Here is a tiny trained network, its code and every weight. The questions are about switching its units off for an input and a class, where a switched-off unit gives its printed mean instead of its output.

import numpy as np


def w(rows, s, z=0):
    codes = np.array(rows[::2]) - 128.0
    scale = np.full(codes.shape[1], s)
    scale[-1] = z or s
    return codes * scale


def norm(h):
    return h / np.sqrt((h * h).mean(-1, keepdims=True) + 1e-5)


def f(y):
    return np.maximum(y, 0)


def log_softmax(a):
    a = a - a.max(-1, keepdims=True)
    return a - np.log(np.exp(a).sum(-1, keepdims=True))


def net(x, mask):
    res = np.array(x, float).reshape(1, 5) / 4 @ E
    u = 0
    for l in range(3):
        y = f(norm(res) @ A[l][:, :-1].T + A[l][:, -1])
        res = res + np.where(mask[u : u + 8], y, B[l][:, -1]) @ B[l][:, :-1]
        u += 8
    return log_softmax(norm(res)[-1] @ U[:, :-1].T + U[:, -1])


A, B = {}, {}
E = w([
[171,88,69,203,143,254],'x0',
[16,96,199,165,135,164],'x1',
[174,111,223,109,171,141],'x2',
[152,165,132,248,156,48],'x3',
[138,204,161,134,90,176],'x4',
],0.0051)
A[0] = w([
[164,152,139,209,125,112,156],'0.n0',
[137,97,229,117,186,128,92],'0.n1',
[43,148,29,130,115,110,80],'0.n2',
[161,191,183,129,66,177,165],'0.n3',
[186,88,167,115,178,135,31],'0.n4',
[146,1,147,117,165,54,64],'0.n5',
[123,17,75,123,167,98,3],'0.n6',
[79,111,187,168,174,145,86],'0.n7',
],0.0098,0.0031)
B[0] = w([
[112,113,150,118,173,106,240],'0.n0',
[124,114,150,178,75,125,244],'0.n1',
[147,120,166,193,48,127,226],'0.n2',
[125,193,138,172,130,130,229],'0.n3',
[156,96,163,177,65,137,177],'0.n4',
[123,219,138,146,119,142,252],'0.n5',
[131,250,145,139,133,178,216],'0.n6',
[45,94,68,114,109,111,238],'0.n7',
],0.011,0.0043)
A[1] = w([
[248,170,112,83,162,77,136],'1.n0',
[151,201,172,158,140,159,109],'1.n1',
[112,159,151,61,40,233,136],'1.n2',
[8,93,215,147,188,167,131],'1.n3',
[43,189,163,189,121,62,138],'1.n4',
[150,84,206,91,149,97,117],'1.n5',
[251,112,217,114,145,116,255],'1.n6',
[125,94,155,1,73,207,21],'1.n7',
],0.0064,0.0032)
B[1] = w([
[62,116,67,81,94,214,166],'1.n0',
[91,109,134,137,164,158,193],'1.n1',
[103,117,120,205,199,33,205],'1.n2',
[137,143,68,157,82,163,197],'1.n3',
[122,119,127,56,133,139,255],'1.n4',
[184,85,121,156,101,165,134],'1.n5',
[51,115,20,142,51,90,177],'1.n6',
[60,110,139,180,212,3,144],'1.n7',
],0.0076,0.0075)
A[2] = w([
[204,147,79,108,101,159,159],'2.n0',
[116,121,102,167,132,5,201],'2.n1',
[77,99,100,191,129,141,196],'2.n2',
[118,114,193,1,90,81,126],'2.n3',
[157,171,98,87,161,97,172],'2.n4',
[160,44,99,178,180,241,3],'2.n5',
[143,131,93,114,109,157,171],'2.n6',
[46,151,174,122,105,172,207],'2.n7',
],0.01,0.0044)
B[2] = w([
[73,127,142,120,123,120,147],'2.n0',
[145,100,165,113,150,184,223],'2.n1',
[160,116,182,68,144,128,255],'2.n2',
[186,105,51,217,153,78,153],'2.n3',
[112,106,167,131,150,147,153],'2.n4',
[154,136,68,147,124,6,156],'2.n5',
[73,94,166,136,118,107,151],'2.n6',
[168,146,72,119,142,124,249],'2.n7',
],0.011,0.01)
U = w([
[116,232,116,150,161,130,146],'0',
[158,104,82,160,145,41,193],'1',
[141,86,177,84,211,123,175],'2',
[168,98,179,173,2,135,98],'3',
[36,82,86,92,89,140,111],'4',
[181,129,115,79,128,153,3],'5',
],0.017,0.0067)

Each question gives the input, the list of numbers given to net, and the class t.
The units are the neurons (one row each of A and B). Each row of codes is followed by its name. A weight is (code - 128) times the scale printed after its matrix; where a second scale follows, it is the last column's (A, B and U).
mask holds one flag per neuron, layer by layer. A switched-off neuron (its flag False) gives its mean, the last column of its row in B, instead of its output. The means were averaged over made-up inputs and are rounded, as every weight is.
A unit's drop is (log p(t) with every unit on - log p(t) with that unit switched off) / (log p(t) with every unit on - log p(t) with every unit switched off).
The circuit of an input: a set's keep is (log p(t) with only the set's units on - log p(t) with every unit switched off) / (log p(t) with every unit on - log p(t) with every unit switched off). Starting from the 12 units with the biggest drops (on a tie, the unit counted first), units are removed one at a time, each time the one whose removal leaves the highest keep (on an exact tie, the one counted first), for as long as the keep stays at least 0.8.
units of the circuit, in order: the units of the circuit, biggest drop first
unit that matters most: the unit with the biggest drop
top k neurons: the k neurons with the biggest drops, biggest first
k most important neurons of layer l: the k neurons of layer l with the biggest drops, biggest first
input [2,7,7,5,-3], class 3: unit that matters most -> 0.n1
input [-6,7,6,0,2], class 4: top 4 neurons -> (0.n7; 1.n3; 0.n2; 0.n1)
input [5,-6,-3,6,4], class 2: 3 most important neurons of layer 1 -> (1.n3; 1.n6; 1.n4)
input [-7,8,0,3,2], class 4: 2 most important neurons of layer 2 -> (2.n5; 2.n1)
input [4,-3,4,1,-4], class 0: top 2 neurons -> (0.n6; 0.n5)
input [5,3,4,8,6], class 2: units of the circuit, in order -> (0.n0; 0.n5)
input [-5,-8,6,-4,2], class 4: units of the circuit, in order -> (1.n6; 1.n0)
input [-4,-5,-7,3,-8], class 0: top 3 neurons -> (0.n6; 0.n5; 0.n1)
input [-1,2,-3,-8,7], class 2: top 2 neurons -> (1.n2; 0.n5)
input [-6,-7,4,6,3], class 4: top 3 neurons -> (1.n0; 1.n6; 1.n2)
input [-4,-5,-8,7,1], class 3: top 2 neurons -> (0.n2; 1.n2)
input [-3,7,2,-5,-7], class 0: units of the circuit, in order -> (0.n5; 0.n6)
input [6,-3,4,-8,0], class 2: top 2 neurons -> (1.n7; 1.n2)
input [6,4,4,-3,0], class 1: units of the circuit, in order -> (2.n5)
input [0,-7,-6,-3,0], class 4: 4 most important neurons of layer 2 -> (2.n0; 2.n6; 2.n3; 2.n2)
input [-2,4,8,-6,-1], class 3: top 2 neurons -> (0.n1; 0.n4)
input [-4,-2,-5,-5,-5], class 0: top 3 neurons -> (0.n6; 2.n2; 0.n5)
input [-8,-5,-8,-5,4], class 1: 2 most important neurons of layer 2 -> (2.n3; 2.n2)
input [4,-4,-6,0,-6], class 0: top 2 neurons -> (0.n6; 0.n1)
input [-3,-7,-4,1,-8], class 0: top 2 neurons -> (0.n6; 0.n5)
input [-2,6,1,2,5], class 4: units of the circuit, in order -> (0.n7)
input [-5,3,-8,4,-7], class 3: top 2 neurons -> (0.n2; 0.n3)
input [5,8,-4,8,4], class 2: 4 most important neurons of layer 0 -> (0.n0; 0.n6; 0.n5; 0.n1)
input [1,-3,-4,-4,-2], class 2: top 2 neurons -> (1.n2; 0.n1)
input [-2,6,3,1,-6], class 0: top 2 neurons -> (0.n5; 0.n6)
input [-7,7,-8,-5,-2], class 3: 2 most important neurons of layer 2 -> (2.n5; 2.n1)
input [2,6,3,4,-3], class 4: unit that matters most -> 0.n7
input [6,8,3,2,3], class 4: 2 most important neurons of layer 2 -> (2.n3; 2.n2)
